Each row has a name. After each piece below comes the name of the row it's from, unless a question asks for something else. Each question is about the rows just above it. Places in a row count from 1.

Columns, left to right: J R Q E C H M
q559: [124  74 119 156 209 135 148]
q235: [135 115 132 123 123 133 130]
q512: [119  34 195 167 102  74 131]
q721: [109 149 133 175 155 146 126]
q330: [123  86 109 144 193 153 129]
q604: [123  93 166 147 134 120 142]
q780: [136 175 140  93 126 149 147]
q673: [109 136 154 131 138 134 107]
Which column holds this, read top down? [ 93 131]	E
Which column holds [134 126] top down?	C
One entry of q559 was changed: [124  74 120 156 209 135 148]. Where, and from what?	3, [119]
Which column holds [ 74 146] top down?	H
[131 126 129] is in which column, read top down?	M

Columns, left to right: A Y G D
q437: [149  85 117 157]
q491: [188 120 172  77]
q160: [48 46 38 42]
q878: [157 103 108 151]
q44: [ 90  80  74 152]
q625: [ 62 157  57 193]
q662: [ 70 106  52 158]
q53: [86 97 70 72]
q214: [ 81 126 214 152]
q435: [ 67  28  56 187]
q476: [159 127 184 158]
Row and place of [117] in the named rows:	q437, 3
Where in the named rows is [42]?	q160, 4
Which column holds [172  38 108  74  57] top down?	G
Row and place of [48] in the named rows:	q160, 1
Changed q435: [ 67  28  56 188]. Place and old value:	4, [187]
Row and place of [90] in the named rows:	q44, 1

Columns, left to right: P Z T F
q567: [ 94 155 128  22]
q310: [200  87 126  68]
q256: [200  87 126 192]
q191: [127 148 108 157]
q760: [100 132 133 125]
q322: [118 140 144 149]
q835: [173 139 112 164]
q536: [107  85 128 165]
Where does [100 131 133 125] differ from q760, and what was there?	2, [132]
Changed q191: [127 148 108 158]. Place and old value:	4, [157]
Which column holds this, read top down? [140 139]	Z
Which column holds [200 127 100] top down?	P
Row and place of [108] in the named rows:	q191, 3
Which column holds this, read top down? [100 118 173]	P
Which column holds [108 133 144 112 128] top down?	T

Columns, left to right: dibu dofa Fide nitif Segof rik Deg tuda suk lak
q568: [ 47 137 174  76 118 156 107 144 179 111]
q685: [ 78 125 122 206 170  77 147 158 102 101]
q885: [107 109 109 182 164 187 146 108  52 156]
q593: [151 141 140  89 190  73 147 151  87 137]
q56: [ 86 172 149  90  99 190 187 104 172 146]
q576: [221  92  74 113 125 147 147 123 161  90]
q6: [167 157 173 129  78 123 169  81 125  48]
q238: [149 134 110 126 111 168 203 141 195  64]
q12: [ 97 127 126 159 114  55 162 168 164 170]
One entry of q593 was changed: [151 141 141  89 190  73 147 151  87 137]. Where, and from what?	3, [140]
[140 149  74] is in which column, read top down?	Fide

Columns, left to right: X B S V
q882: [ 71 108 162 119]
q386: [114 137 132 100]
q548: [138 137 119  42]
Row and place of [100] in the named rows:	q386, 4
One entry of q548 was changed: [138 137 118  42]. Where, and from what?	3, [119]
Where in the named rows is [42]?	q548, 4
Changed q548: [138 136 119  42]. Place and old value:	2, [137]
Where in the named rows is [71]?	q882, 1
Which column holds [119 100] top down?	V
Row and place of [138] in the named rows:	q548, 1

Columns, left to right: Zomiv patog Dosi gik pobo kap gizag nav Bori
q558: [145 153 102 165 179  91 165 135 150]
q266: [136 169  98 132  82  74 121 173 189]
q24: [145 153 144 165 179  91 165 135 164]
Row and place of [189] in the named rows:	q266, 9
Which column holds [91 74] top down?	kap
Changed q24: [145 153 144 164 179  91 165 135 164]. Place and old value:	4, [165]
Which column holds [102  98] top down?	Dosi
Changed q266: [136 169  97 132  82  74 121 173 189]. Place and old value:	3, [98]
Which column holds this, read top down? [132 165]	gik

Columns, left to right: L W N K
q249: [187  73  47 130]
q225: [104  81 145 157]
q753: [139  64  76 177]
q553: [228  39  46 125]
q708: [102  95 157 106]
q828: [134 143 112 131]
q79: [180  73  35 107]
q234: [166  22  97 179]
q634: [136 201  96  80]
q165: [ 74 180  95 144]
q949: [141  58 107 163]
q942: [102 161 221 111]
[96] is at row and place	q634, 3
[ 22 201 180  58 161] is in which column, read top down?	W
[125] is at row and place	q553, 4
Where in the named rows is [58]?	q949, 2

Columns, left to right: teki ruvaz Sezul legu
q890: [ 31 119  91 140]
q690: [166  91 161 144]
q20: [166 119 160 120]
q839: [112 105 127 147]
Row and place of [120] in the named rows:	q20, 4
Which column holds this, read top down? [161 160 127]	Sezul
[140 144] is in which column, read top down?	legu

Columns, left to right: bez dezab lele mef Pef Ramod Bur goni Mikar piva
q145: [ 98 114 142  79 216  72 223  59 124 171]
q32: [ 96 116 141  83 113  82 210  65 122 168]
q374: [ 98 114 142  79  85 100 223  59 124 171]
q762: [107 124 139  91 178 100 177  86 123  63]
Where does [ 98 114 143  79 216  72 223  59 124 171] differ from q145, and what was there?	3, [142]
Where in the named rows is [86]?	q762, 8
Which column holds this, read top down? [100 100]	Ramod
Row and place of [141] in the named rows:	q32, 3
Which column holds this, read top down? [79 91]	mef
Which column holds this, read top down? [168 171]	piva

Columns, left to right: Nenun komiz manu zuv rovog Zoze Rabun Nimas von Mer
q930: [201 134 154  32  73 144  43 109 187 100]
q826: [155 182 123 103 123  83 153 113 162 144]
q727: [172 198 130 102 120  95  79 167 136 163]
q409: [138  54 132 133 231 198 183 131 162 178]
q293: [ 79  66 185 208 219  79 112  34  47 101]
q671: [ 75 178 128 177 125 120 113 144 152  79]
q619: [138  54 132 131 231 198 183 125 146  98]
q845: [158 194 122 117 109 117  83 169 152 154]
Where in the named rows is [219]?	q293, 5
Row and place of [153] in the named rows:	q826, 7
One entry of q845 was changed: [158 194 122 118 109 117  83 169 152 154]. Where, and from what?	4, [117]
One entry of q409 was changed: [138  54 131 133 231 198 183 131 162 178]. Where, and from what?	3, [132]

Columns, left to right: Vepo Kep ledor burod Levo
q297: [151 110 151 203 145]
q627: [176 151 210 175 107]
q793: [176 151 210 207 206]
q486: [208 110 151 123 183]
Where in the named rows is [206]?	q793, 5
Which column holds this, read top down? [203 175]	burod
One entry of q297 was changed: [151 110 151 203 144]. Where, and from what?	5, [145]
[207] is at row and place	q793, 4

Columns, left to right: lezar ribi sagat Zom feg fazo Dibon foli Ner Tipar
q104: [131 116 150 127 192 159 138 162 154 141]
q447: [141 169 148 138 199 143 151 152 148 171]
q798: [131 116 150 127 192 116 138 162 154 141]
q71: [ 90 155 188  87 133 108 183 213 160 181]
q958: [122  68 148  97  88 121 163 203 165 121]
q857: [137 155 139 108 148 125 144  71 176 143]
Where does [131 116 150 127 193 116 138 162 154 141] differ from q798, and what was there?	5, [192]
Where in the named rows is [160]?	q71, 9
Where in the named rows is [87]?	q71, 4
Where does [131 116 150 128 192 116 138 162 154 141] differ from q798, and what was there?	4, [127]
Changed q104: [131 116 150 127 192 159 137 162 154 141]. Place and old value:	7, [138]
[159] is at row and place	q104, 6
Row and place of [203] in the named rows:	q958, 8

Columns, left to right: veg givez guze kese Bes
q362: [131  93 133 132 151]
q94: [ 95 174 141 159 146]
q633: [146 158 125  89 103]
q915: [135  94 117 120 166]
q616: [165  87 124 101 131]
q233: [109 131 139 125 193]
q893: [154 134 123 150 132]
q595: [126 235 116 120 132]
q328: [108 147 133 128 136]
q402: [ 96 177 132 146 159]
q956: [138 161 137 151 148]
Changed q94: [ 95 175 141 159 146]. Place and old value:	2, [174]
[131  95 146 135] is in which column, read top down?	veg
[139] is at row and place	q233, 3
One entry of q362 was changed: [131  93 132 132 151]. Where, and from what?	3, [133]
Where does [154 134 124 150 132] differ from q893, and what was there?	3, [123]
Where in the named rows is [134]?	q893, 2
[117 124 139 123 116 133 132] is in which column, read top down?	guze

Columns, left to right: vegat tipod Vagug fabaz Gupop med
q812: [102 149  51 152 130 137]
q364: [117 133 139 139 128 122]
q188: [168  41 115 118  32  82]
q850: [102 149  51 113 130 137]
q514: [102 149  51 152 121 152]
q377: [176  92 117 103  93  81]
q672: [ 92 157  32 161 120 161]
q463: [176 133 139 139 128 122]
q4: [115 130 121 134 132 139]
Which column holds this, read top down? [149 149  92 157]	tipod
Which column holds [115  51  51 117  32 139 121] top down?	Vagug
Which column holds [ 41 149] top down?	tipod

Columns, left to right: met kivi tinis Seda Fito
q693: [199 179 125 181 127]
q151: [199 179 125 182 134]
q396: [212 142 147 157 141]
Row and place of [157] in the named rows:	q396, 4
Changed q693: [199 179 125 181 128]. Place and old value:	5, [127]

Columns, left to right: kaver soz gadum gemin zogo Lazet sev lefut Lov gefot
q911: [127 127 140 126 122 128 108 144 127 118]
q219: [121 133 119 130 125 124  31 142 139 196]
q881: [128 140 139  99 138 141  90  93  95 142]
Where does [121 133 118 130 125 124  31 142 139 196] differ from q219, and what was there?	3, [119]
Where in the named rows is [122]?	q911, 5
Which column holds this, read top down? [142  93]	lefut
Row and place of [138] in the named rows:	q881, 5

Columns, left to right: Giri pimis vif Vus
q535: [138 154  91 180]
q754: [ 81 154  91 180]
q601: [ 79 154  92 180]
q325: [ 30 182  92 193]
q546: [130 135 110 150]
q543: [159 178 138 104]
q683: [179 144 127 111]
q892: [153 169 139 100]
q372: [131 134 107 151]
q613: [188 105  92 166]
q217: [134  83 206  33]
Row and place of [139] in the named rows:	q892, 3
Which column holds [150 104 111 100 151] top down?	Vus

Columns, left to right: fidu Misi ludep koluz
q472: [213  50 145 139]
q90: [117 140 116 128]
q418: [153 119 137 183]
q999: [213  50 145 120]
q527: [117 139 125 127]
[128 183 120 127] is in which column, read top down?	koluz
One entry of q999 was changed: [213  50 144 120]. Where, and from what?	3, [145]
Changed q527: [117 139 125 126]. Place and old value:	4, [127]
[137] is at row and place	q418, 3

Columns, left to right: nove zofos Kon zoteg pep
q581: [166  51 169 224 103]
q530: [162  50 149 113 100]
q905: [ 93  79 148 155  70]
q716: [162  96 149 113 100]
q550: [129 107 133 161 121]
q488: [166  51 169 154 103]
q316: [102  99 151 162 119]
q932: [102  95 142 156 131]
q511: [ 93  79 148 155 131]
q118: [ 79  64 158 119 159]
q585: [ 60  54 169 134 159]
q749: [ 73  35 148 124 198]
Which column holds this, read top down? [159 198]	pep
Changed q488: [166  51 169 154 102]. Place and old value:	5, [103]

Columns, left to right: Duni gopad vagud Kamep
q144: [162 110 153  91]
q385: [124 137 110 127]
q206: [143 122 121 138]
q830: [135 123 133 136]
q62: [162  95 153 132]
q649: [165  92 157 116]
q900: [129 132 128 128]
Changed q900: [129 131 128 128]. Place and old value:	2, [132]
Where does [144 122 121 138] differ from q206, and what was there?	1, [143]
Which column holds this, read top down? [133 153 157 128]	vagud
Row and place of [92] in the named rows:	q649, 2
Changed q830: [135 124 133 136]. Place and old value:	2, [123]
Which column holds [153 110] top down?	vagud
One entry of q830 was changed: [135 123 133 137]. Where, and from what?	4, [136]

Columns, left to right: Dori zasi pegez bep Vage bere diziz rodi dozi zupob
q387: [131 130 153 119 135 124  99 128 139 115]
q137: [125 136 121 138 126 137 137 137 145 121]
q759: [136 131 128 127 135 125 114 128 128 132]
q438: [131 130 153 129 135 124  99 128 139 115]
q622: [136 133 128 127 135 125 114 128 128 132]
q602: [114 122 126 130 119 128  95 132 133 129]
q17: [118 138 130 115 126 128 107 119 120 123]
q529: [118 138 137 115 126 128 107 119 120 123]
q192: [136 136 119 123 137 119 105 131 118 141]
q347: [128 125 118 125 118 129  79 123 112 150]
Which column holds [136 131 136 114 118 118 136 128] top down?	Dori
Which column holds this, read top down? [136 131 130 133 122 138 138 136]	zasi
The row with [128 125 118 125 118 129  79 123 112 150] is	q347

Columns, left to right: pafe Dab dus vulud Fas zuve lebul Fadez Kuno felu
q938: [ 69  73 101 155 132 183 103  79 168  92]
q451: [ 71 125 168 101 128 213 119 198 162  79]
q936: [127 122 143 129 131 112 128 127 128 126]
q282: [124  96  96 156 149 121 143 126 142 143]
q382: [125 124  90 140 124 169 133 115 137 142]
q313: [129 148 131 102 100 162 108 102 121 121]
q443: [ 87  87 180 135 146 103 116 148 152  88]
q100: [128 132 177 109 120  97 116 134 122 106]
q128: [121 135 112 113 102 163 108  87 129 124]
q290: [103 141 152 105 118 183 125 176 138 102]
q176: [156 138  85 155 151  98 153 148 115 162]
q33: [132 106 160 129 114  80 107  70 121 120]
Where in the named rows is [98]?	q176, 6
Which column holds [155 101 129 156] top down?	vulud
One entry of q290 was changed: [103 141 152 105 118 183 126 176 138 102]. Where, and from what?	7, [125]

Columns, left to right: mupe memi zukor Zilu Mugov Zula Kamam kito
q738: [121  46 115 125 133 194 127 117]
q678: [135 158 133 147 125  85 132 140]
q318: [119  67 133 152 133 105 134 127]
q891: [121  46 129 125 133 194 127 117]
q531: [119  67 133 152 133 105 134 117]
One entry of q531 was changed: [119  67 133 152 133 104 134 117]. Where, and from what?	6, [105]
Where does [135 158 133 147 125  85 132 141] differ from q678, and what was there?	8, [140]

